Small tables with named rows and columns. After each table, cells are looked up by row and column.

Table mul
,ved,muk
bab,91990,60427
ribono,-11008,35931
kufeki,41663,37165
foripo,96662,62990
fugu,66541,76210
bifen,92098,66370
kabo,57040,54980
safo,-23494,-65412
pomora,67400,49667
doreta,97210,55634
rituger,40414,77406

What is the ved of safo in mul? -23494
What is the muk of rituger in mul? 77406
What is the ved of doreta in mul? 97210
What is the muk of doreta in mul? 55634
What is the ved of fugu in mul? 66541
What is the ved of bifen in mul? 92098
What is the ved of pomora in mul? 67400
What is the muk of kufeki in mul? 37165
What is the ved of bab in mul? 91990

Table befim
columns: zala, teki, mumun, regar, zaz, kul, fid, lita, bupele
ludez: [107, 105, 106, 154, 116, 91, 175, 95, 159]
zuko: [170, 164, 169, 72, 148, 197, 80, 154, 89]
kor: [87, 83, 104, 196, 89, 40, 209, 89, 181]

mumun of zuko is 169
fid of zuko is 80
bupele of zuko is 89
fid of kor is 209
mumun of kor is 104
zaz of ludez is 116
lita of ludez is 95
regar of ludez is 154
fid of ludez is 175
teki of kor is 83
regar of kor is 196
teki of zuko is 164
teki of ludez is 105
zaz of zuko is 148
lita of zuko is 154
bupele of kor is 181
zaz of kor is 89
zala of kor is 87
zala of ludez is 107
mumun of ludez is 106
Row with the largest zala: zuko

Table kof
         zedezo  beb  vog  nokuf  tas  suro  zavov  vafir
torapov     0.6  0.8  0.8    0.7  0.4   0.5    0.4    0.7
godon       0.5  0.7  0.5    0.7  0.8   0.7    0.5    0.4
vudo        0.7  0.3  0.4    0.5  0.6   0.7    0.6    0.5
bas         0.5  0.6  0.8    0.5  0.4   0.4    0.7    0.8
mizumeg     0.4  0.7  0.5    0.6  0.8   0.6    0.6    0.3
gitezef     0.7  0.3  0.4    0.4  0.6   0.7    0.5    0.6
lifadis     0.5  0.6  0.8    0.4  0.4   0.5    0.7    0.8
ker         0.4  0.8  0.6    0.5  0.8   0.6    0.7    0.3
takiti      0.7  0.3  0.4    0.4  0.6   0.7    0.5    0.5
tutod       0.6  0.7  0.8    0.2  0.4   0.5    0.8    0.8
bufet       0.4  0.8  0.6    0.4  0.7   0.6    0.7    0.2

What is the nokuf of godon in kof? 0.7
What is the vafir of tutod in kof? 0.8
What is the zedezo of vudo in kof? 0.7
What is the tas of bas in kof? 0.4
What is the vog of lifadis in kof? 0.8
What is the tas of tutod in kof? 0.4
What is the beb of bas in kof? 0.6
What is the tas of torapov in kof? 0.4
What is the zedezo of takiti in kof? 0.7
What is the vog of mizumeg in kof? 0.5
What is the vog of vudo in kof? 0.4
Row with the largest zavov: tutod

Table sekiz
|  | temater | vomaz | zogev | valuvo | pofovil | kipu | pefup | vev |
|---|---|---|---|---|---|---|---|---|
| zore | 0.7 | 0.5 | 0.4 | 0.4 | 0.2 | 0.3 | 0.5 | 0.4 |
| tugolel | 0.2 | 0.1 | 0.5 | 0.3 | 0.4 | 0.4 | 0.5 | 0.5 |
| luso | 0.4 | 0.5 | 0.4 | 0.4 | 0.2 | 0.5 | 0.2 | 0.3 |
| bibuni | 0.5 | 0.3 | 0.3 | 0.3 | 0.3 | 0.4 | 0.6 | 0.5 |
| nila | 0.4 | 0.4 | 0.5 | 0.5 | 0.3 | 0.4 | 0.7 | 0.6 |
| fana | 0.4 | 0.5 | 0.5 | 0.7 | 0.2 | 0.3 | 0.4 | 0.4 |
| tafifi | 0.5 | 0.4 | 0.4 | 0.6 | 0.4 | 0.4 | 0.7 | 0.2 |
| sililil | 0.4 | 0.2 | 0.4 | 0.4 | 0.7 | 0.8 | 0.4 | 0.5 |
| buz | 0.3 | 0.4 | 0.5 | 0.4 | 0.3 | 0.3 | 0.7 | 0.5 |
| teka | 0.4 | 0.4 | 0.7 | 0.4 | 0.3 | 0.3 | 0.6 | 0.5 |
| zibevav | 0.2 | 0.4 | 0.6 | 0.4 | 0.4 | 0.5 | 0.3 | 0.6 |
| pogaso | 0.3 | 0.4 | 0.5 | 0.5 | 0.4 | 0.5 | 0.2 | 0.7 |

tugolel, zogev -> 0.5
zore, vev -> 0.4
buz, temater -> 0.3
tugolel, kipu -> 0.4
sililil, valuvo -> 0.4
zore, temater -> 0.7
teka, valuvo -> 0.4
tugolel, pofovil -> 0.4
fana, zogev -> 0.5
buz, pefup -> 0.7
bibuni, pofovil -> 0.3
fana, pofovil -> 0.2
buz, vomaz -> 0.4
nila, pofovil -> 0.3

libabiv.csv
,vila,ramigim,lafelob,mogu,zuk
vilin,21433,55464,-44356,-15212,48273
dipun,19798,20983,-64860,-53442,39262
kisot,13561,56246,-19072,21432,42488
bub,6250,46849,-5942,36416,34144
depug,11407,29072,-44115,-26569,32847
pib,-13156,-27124,-37984,-41162,-11333
fego,-45038,-85905,-12542,-33865,-54176
fik,-39261,-89190,-22484,-47228,-47572
kad,3008,18457,-17792,9060,27066
nel,-23517,-4745,31177,67964,-6899

What is the lafelob of kisot in libabiv? -19072
What is the zuk of fego in libabiv? -54176
What is the zuk of kisot in libabiv? 42488
What is the zuk of nel in libabiv? -6899
What is the vila of vilin in libabiv? 21433
What is the ramigim of bub in libabiv? 46849
What is the lafelob of nel in libabiv? 31177
What is the lafelob of bub in libabiv? -5942
What is the mogu of nel in libabiv? 67964
What is the zuk of kad in libabiv? 27066
What is the ramigim of depug in libabiv? 29072
What is the zuk of bub in libabiv? 34144
What is the lafelob of vilin in libabiv? -44356
What is the vila of dipun in libabiv? 19798
What is the ramigim of pib in libabiv? -27124
Row with the largest vila: vilin

vizes
fields: nuzo, sep, lenekiz, rikiger, sul, fesunav, ronudop, zipepi
ral: [88301, 39651, 68687, 48364, 80313, 55724, 77048, 37478]
lago: [88628, 43972, 71635, 44321, 79450, 56863, 79071, 47593]
zazofo: [96358, 38402, 82396, 47796, 85303, 65020, 78615, 45018]
vimogem: [87513, 38458, 64755, 44212, 76157, 50751, 79985, 42344]
veri: [83142, 40125, 77673, 47774, 81376, 57829, 82996, 44487]
roba: [85099, 39404, 65348, 47749, 74865, 60921, 76102, 41263]
pefupet: [89259, 35492, 68290, 49843, 75348, 65632, 77410, 38797]
fuf: [85614, 38250, 76097, 46851, 80774, 56074, 73580, 47520]
gilom: [88146, 23678, 75470, 34862, 84419, 52125, 78251, 44072]
sodoz: [91841, 30989, 73469, 41274, 81221, 51653, 80922, 44305]
vit: [80567, 41875, 63197, 41039, 71881, 58425, 77153, 37896]
gibu: [97170, 36715, 78054, 48662, 80465, 68106, 75463, 40464]

What is the fesunav of roba in vizes? 60921
What is the rikiger of pefupet in vizes? 49843
What is the lenekiz of ral in vizes? 68687
What is the zipepi of vimogem in vizes? 42344
What is the ronudop of vimogem in vizes? 79985
What is the nuzo of fuf in vizes? 85614
What is the nuzo of ral in vizes? 88301
What is the sul of roba in vizes? 74865
What is the nuzo of lago in vizes? 88628
What is the rikiger of lago in vizes? 44321
What is the nuzo of gilom in vizes? 88146
What is the lenekiz of fuf in vizes? 76097
What is the rikiger of gilom in vizes? 34862
What is the rikiger of veri in vizes? 47774
What is the sep of zazofo in vizes? 38402
What is the rikiger of zazofo in vizes? 47796
Row with the largest zipepi: lago

dori:
	laz	bozip	mogebi
gad	4.726	4.408	3.521
fenini	4.801	4.369	3.553
gam	5.581	4.075	6.129
fum	5.830	3.952	7.630
fimu	5.490	4.181	1.724
zif	5.988	3.925	6.866
lunod	4.827	4.356	5.509
kalakev	5.473	4.170	1.916
kofalof	5.607	4.069	5.639

bozip of fum: 3.952
laz of gam: 5.581
laz of gad: 4.726
bozip of fimu: 4.181
bozip of kofalof: 4.069
bozip of zif: 3.925
mogebi of gad: 3.521
mogebi of kofalof: 5.639

varore.tsv
	bovugu	zug	fati	bab	nuluv	merove
bapimi	5.107	7.664	4.028	4.218	3.716	4.389
birorod	6.330	8.023	2.545	4.883	3.676	4.795
rulit	3.575	0.915	2.762	2.234	4.667	6.483
segoga	2.828	2.633	2.578	3.733	2.239	6.228

bapimi, bovugu => 5.107
rulit, bovugu => 3.575
birorod, zug => 8.023
rulit, nuluv => 4.667
birorod, bab => 4.883
birorod, nuluv => 3.676
bapimi, bab => 4.218
segoga, bovugu => 2.828
birorod, bovugu => 6.330
rulit, bab => 2.234
segoga, zug => 2.633
segoga, fati => 2.578
birorod, merove => 4.795
rulit, fati => 2.762
rulit, merove => 6.483
bapimi, fati => 4.028
segoga, merove => 6.228

Table rut
,boz,vubigez,lebefes,gumegig,fuliv
visata,46314,95119,29613,58341,73384
tuvanik,59211,64381,61903,46582,44312
vofaka,61354,87231,77627,35912,91649
nid,77397,74795,80778,18165,97120
riz,88726,75735,86707,14428,96461
nobe,60763,59754,42033,44290,41656
vurami,95462,63957,91634,10973,92447
tel,45031,50678,78396,94601,83913

visata, lebefes -> 29613
tel, boz -> 45031
visata, boz -> 46314
tel, fuliv -> 83913
vofaka, lebefes -> 77627
tel, vubigez -> 50678
tuvanik, fuliv -> 44312
nid, fuliv -> 97120
tuvanik, vubigez -> 64381
vurami, boz -> 95462
nid, vubigez -> 74795
nobe, boz -> 60763
visata, fuliv -> 73384
nid, gumegig -> 18165
nobe, fuliv -> 41656
Row with the largest gumegig: tel

